Here is a tiny trained network, its code and every weight. The questions are about switching its units off for an input and a class, where a switched-off unit gives its printed mean instead of its output.

import numpy as np


def w(rows, s, z=0):
    codes = np.array(rows[::2]) - 128.0
    scale = np.full(codes.shape[1], s)
    scale[-1] = z or s
    return codes * scale


def f(y):
    return np.maximum(y, 0)


def log_softmax(a):
    a = a - a.max(-1, keepdims=True)
    return a - np.log(np.exp(a).sum(-1, keepdims=True))


def net(x, mask):
    res = np.array(x, float).reshape(1, 6) / 4 @ E
    y = f(res @ A[0][:, :-1].T + A[0][:, -1])
    res = res + np.where(mask, y, B[0][:, -1]) @ B[0][:, :-1]
    return log_softmax(res[-1] @ U[:, :-1].T + U[:, -1])


A, B = {}, {}
E = w([
[69,58,166,2,190,104,44],'x0',
[127,126,129,127,126,129,128],'x1',
[58,138,196,145,170,137,244],'x2',
[243,220,219,69,117,176,104],'x3',
[27,135,91,81,50,236,152],'x4',
[108,216,118,43,59,6,180],'x5',
],0.0078)
A[0] = w([
[98,194,145,191,132,141,144,112],'neuron 1',
[142,163,122,232,75,129,126,101],'neuron 2',
[74,135,181,89,241,121,132,150],'neuron 3',
[197,86,152,147,210,51,161,28],'neuron 4',
[102,182,79,51,57,61,140,71],'neuron 5',
[177,189,166,120,134,139,83,147],'neuron 6',
[179,156,186,95,176,201,157,76],'neuron 7',
[195,189,145,97,86,200,132,103],'neuron 8',
[106,61,91,130,129,108,163,23],'neuron 9',
[103,148,77,64,57,154,151,109],'neuron 10',
[130,74,184,192,201,185,89,58],'neuron 11',
[168,195,146,65,176,180,128,2],'neuron 12',
[124,86,65,160,139,100,146,118],'neuron 13',
[126,90,60,175,139,76,106,139],'neuron 14',
[68,137,168,135,209,121,200,252],'neuron 15',
[141,116,129,172,181,235,72,115],'neuron 16',
[98,205,143,97,143,21,145,47],'neuron 17',
[198,118,115,142,114,168,231,72],'neuron 18',
[151,153,95,240,90,121,116,72],'neuron 19',
[151,148,153,187,82,142,155,2],'neuron 20',
[74,99,189,71,179,125,54,48],'neuron 21',
[115,137,81,104,137,245,123,127],'neuron 22',
[170,105,135,153,186,85,144,107],'neuron 23',
[153,120,40,103,92,120,21,215],'neuron 24',
[211,118,97,152,151,61,101,121],'neuron 25',
[144,162,143,144,149,61,118,80],'neuron 26',
[147,66,123,153,169,186,144,84],'neuron 27',
[63,133,32,135,126,133,109,242],'neuron 28',
[95,90,82,150,162,100,186,41],'neuron 29',
],0.011,0.0043)
B[0] = w([
[52,169,174,122,8,114,73,190],'neuron 1',
[58,141,138,73,90,115,44,224],'neuron 2',
[76,178,181,108,90,105,86,231],'neuron 3',
[6,84,98,122,161,219,207,223],'neuron 4',
[152,196,73,149,132,174,162,239],'neuron 5',
[151,58,138,99,125,53,214,238],'neuron 6',
[229,41,102,82,91,111,131,229],'neuron 7',
[131,56,136,89,125,85,161,244],'neuron 8',
[190,88,63,53,110,131,131,171],'neuron 9',
[84,75,144,190,220,226,170,216],'neuron 10',
[159,253,48,128,154,145,135,243],'neuron 11',
[147,39,63,142,100,147,110,203],'neuron 12',
[186,42,122,57,57,77,152,191],'neuron 13',
[222,84,147,112,148,127,156,209],'neuron 14',
[207,170,245,190,90,94,155,248],'neuron 15',
[109,233,80,129,145,108,215,255],'neuron 16',
[156,223,42,128,204,120,146,222],'neuron 17',
[100,148,131,71,73,106,97,208],'neuron 18',
[94,161,119,103,48,102,42,222],'neuron 19',
[85,132,80,74,105,87,77,180],'neuron 20',
[67,121,80,69,61,66,26,231],'neuron 21',
[75,74,153,221,169,186,199,222],'neuron 22',
[59,50,182,126,190,202,143,199],'neuron 23',
[152,202,246,223,143,105,83,255],'neuron 24',
[64,94,163,187,154,192,160,238],'neuron 25',
[71,99,99,200,137,214,144,186],'neuron 26',
[191,195,78,120,143,174,114,202],'neuron 27',
[167,93,177,98,154,113,134,239],'neuron 28',
[169,86,116,73,111,91,165,188],'neuron 29',
],0.0066,0.0092)
U = w([
[164,194,2,123,162,150,154,80],'0',
[49,53,115,141,152,221,157,85],'1',
[63,120,85,63,92,106,22,85],'2',
[225,29,81,79,117,115,154,78],'3',
[147,121,138,129,134,140,125,251],'4',
[175,151,215,165,127,123,117,132],'5',
],0.013,0.015)

Each question gives the input, the list of numbers given to net, and the class t.
The units are the neurons (one row each of A and B). Each row of codes is followed by its name. A weight is (code - 128) times the scale printed after its matrix; where a second scale follows, it is the last column's (A, B and U).
mask holds one flag per neuron, in row order. A switched-off neuron (its flag False) gives its mean, the last column of its row in B, instead of its output. The means were averaged over made-up inputs and are rounded, as every weight is.
A unit's drop is (log p(t) with every unit on - log p(t) with that unit switched off) / (log p(t) with every unit on - log p(t) with every unit switched off).
The circuit of an input: a set's keep is (log p(t) with only the set's units on - log p(t) with every unit switched off) / (log p(t) with every unit on - log p(t) with every unit switched off). Starting from the 12 units with the biggest drops (on a tie, the unit counted first), units are removed one at a time, each time the one whose removal leaves the highest keep (on an exact tie, the one counted first), for as long as the keep stays at least 0.8.
circuit, biggest first: the units of the circuit, biggest drop first
k most important neurons: the k neurons with the biggest drops, biggest first
drop when u is switched off: that unit's drop, to one decimal
input [-3,-7,-7,0,-7,8], class 0: circuit, biggest first	(neuron 17)
input [-6,6,-2,4,-6,-5], class 1: circuit, biggest first	(neuron 25; neuron 4)
input [8,0,-3,-5,-8,2], class 1: 3 most important neurons	(neuron 4; neuron 25; neuron 23)
input [-5,5,6,7,-8,-4], class 1: 2 most important neurons	(neuron 4; neuron 23)
input [7,-1,-4,-8,-4,-6], class 3: 2 most important neurons	(neuron 14; neuron 13)
input [1,-4,4,7,-5,6], class 3: 4 most important neurons	(neuron 6; neuron 7; neuron 11; neuron 16)
input [-1,5,6,-2,-3,7], class 0: 3 most important neurons	(neuron 17; neuron 24; neuron 5)
input [2,-4,-6,7,-2,-3], class 3: 4 most important neurons	(neuron 6; neuron 7; neuron 12; neuron 8)
input [-2,-4,4,5,3,4], class 3: 2 most important neurons	(neuron 24; neuron 8)
input [7,-4,8,-3,0,-1], class 5: 2 most important neurons	(neuron 15; neuron 2)
input [-7,7,4,1,-2,8], class 0: 3 most important neurons	(neuron 17; neuron 5; neuron 21)
input [5,0,4,0,-1,-2], class 2: 2 most important neurons	(neuron 21; neuron 24)
input [1,6,-4,6,4,5], class 3: circuit, biggest first	(neuron 8; neuron 6)
input [4,1,4,-6,-4,4], class 3: 3 most important neurons	(neuron 24; neuron 29; neuron 9)
input [8,-4,6,0,5,-5], class 2: 2 most important neurons	(neuron 21; neuron 3)
input [-1,3,-4,1,6,-1], class 1: circuit, biggest first	(neuron 22)
input [3,2,8,2,6,0], class 5: 2 most important neurons	(neuron 15; neuron 4)
input [-4,6,-8,3,6,-8], class 0: 3 most important neurons	(neuron 16; neuron 11; neuron 15)
input [-2,6,-2,6,7,-4], class 1: 2 most important neurons	(neuron 22; neuron 10)
input [0,-2,6,4,6,6], class 0: circuit, biggest first	(neuron 5)
input [0,-1,-5,4,6,0], class 1: drop when neuron 4 is switched off	-0.1
input [-6,-4,-3,7,-4,4], class 3: drop when neuron 8 is switched off	0.4
input [5,-8,-1,-7,6,6], class 4: drop when neuron 7 is switched off	0.3
input [-7,-5,-6,2,6,-3], class 2: drop when neuron 11 is switched off	0.0
